Here is a tiny trained network, its code and every weight. The questions are about switching its units off for an input and a class, where a switched-off unit gives its printed mean instead of its output.

import numpy as np


def w(rows, s, z=0):
    codes = np.array(rows[::2]) - 128.0
    scale = np.full(codes.shape[1], s)
    scale[-1] = z or s
    return codes * scale


def f(y):
    return y / 2 * (1 + np.tanh(0.7978845608 * (y + 0.044715 * y**3)))


def log_softmax(a):
    a = a - a.max(-1, keepdims=True)
    return a - np.log(np.exp(a).sum(-1, keepdims=True))


def net(x, mask):
    res = np.array(x, float).reshape(1, 4) / 4 @ E
    y = f(res @ A[0][:, :-1].T + A[0][:, -1])
    res = res + np.where(mask, y, B[0][:, -1]) @ B[0][:, :-1]
    return log_softmax(res[-1] @ U[:, :-1].T + U[:, -1])


A, B = {}, {}
E = w([
[99,83,134,79,211,174,78,78,191],'x0',
[95,114,96,144,156,123,163,126,133],'x1',
[164,86,107,158,150,148,85,150,123],'x2',
[239,153,16,10,30,38,155,97,83],'x3',
],0.014)
A[0] = w([
[203,156,2,76,121,73,121,68,163,170],'n1',
[92,93,124,90,163,150,117,70,141,135],'n2',
[48,131,213,161,168,91,101,221,141,254],'n3',
[121,129,80,77,140,174,123,102,158,116],'n4',
[106,143,107,56,195,166,48,66,148,189],'n5',
[141,177,117,220,72,96,166,217,111,248],'n6',
[186,171,122,162,137,117,146,137,113,130],'n7',
],0.0099,0.0085)
B[0] = w([
[193,136,181,99,54,70,201,111,170,250],'n1',
[139,155,151,125,90,71,87,53,109,169],'n2',
[81,236,190,112,156,93,101,144,92,234],'n3',
[169,62,152,151,127,116,103,97,156,153],'n4',
[51,153,149,203,103,95,78,31,130,199],'n5',
[175,160,103,115,114,253,172,211,52,210],'n6',
[116,166,96,130,88,114,104,148,101,152],'n7',
],0.012,0.023)
U = w([
[80,207,159,142,182,231,120,216,46,247],'0',
[168,94,162,127,104,109,134,1,235,173],'1',
[179,135,64,80,56,134,186,195,89,152],'2',
[119,142,93,92,160,194,122,86,118,9],'3',
[93,58,119,89,171,86,103,181,120,3],'4',
[7,160,132,143,132,108,41,66,101,154],'5',
],0.0095,0.0027)

Each question gives the input, the list of numbers given to net, and the class t.
The units are the neurons (one row each of A and B). Each row of codes is followed by its name. A weight is (code - 128) times the scale printed after its matrix; where a second scale follows, it is the last column's (A, B and U).
mask holds one flag per neuron, in row order. A switched-off neuron (its flag False) gives its mean, the last column of its row in B, instead of its output. The means were averaged over made-up inputs and are rounded, as every weight is.
A unit's drop is (log p(t) with every unit on - log p(t) with that unit switched off) / (log p(t) with every unit on - log p(t) with every unit switched off).
The circuit of an input: a set's keep is (log p(t) with only the set's units on - log p(t) with every unit switched off) / (log p(t) with every unit on - log p(t) with every unit switched off). Starting from all 7 units, units are removed one at a time, each time the one whose removal leaves the highest keep (on an exact tie, the one counted first), for as long as the keep stays at least 0.8.
circuit, biggest first: the units of the circuit, biggest drop first
k most important neurons: the k neurons with the biggest drops, biggest first
drop when u is switched off: that unit's drop, to one decimal
input [1,4,6,-4], class 5: circuit, biggest first => (n6)
input [2,3,8,-1], class 5: circuit, biggest first => (n1 n6)
input [0,-7,-8,0], class 0: 4 most important neurons => (n1 n5 n2 n4)
input [-4,6,1,0], class 0: 2 most important neurons => (n1 n6)
input [-4,1,-1,0], class 0: 2 most important neurons => (n1 n6)
input [3,-5,6,0], class 5: 2 most important neurons => (n1 n5)
input [1,-3,-2,7], class 1: 2 most important neurons => (n6 n1)
input [3,6,6,5], class 1: drop when n2 is switched off => 0.0
input [-5,-5,5,0], class 0: drop when n1 is switched off => 3.2
input [4,5,-4,5], class 1: drop when n2 is switched off => 0.0
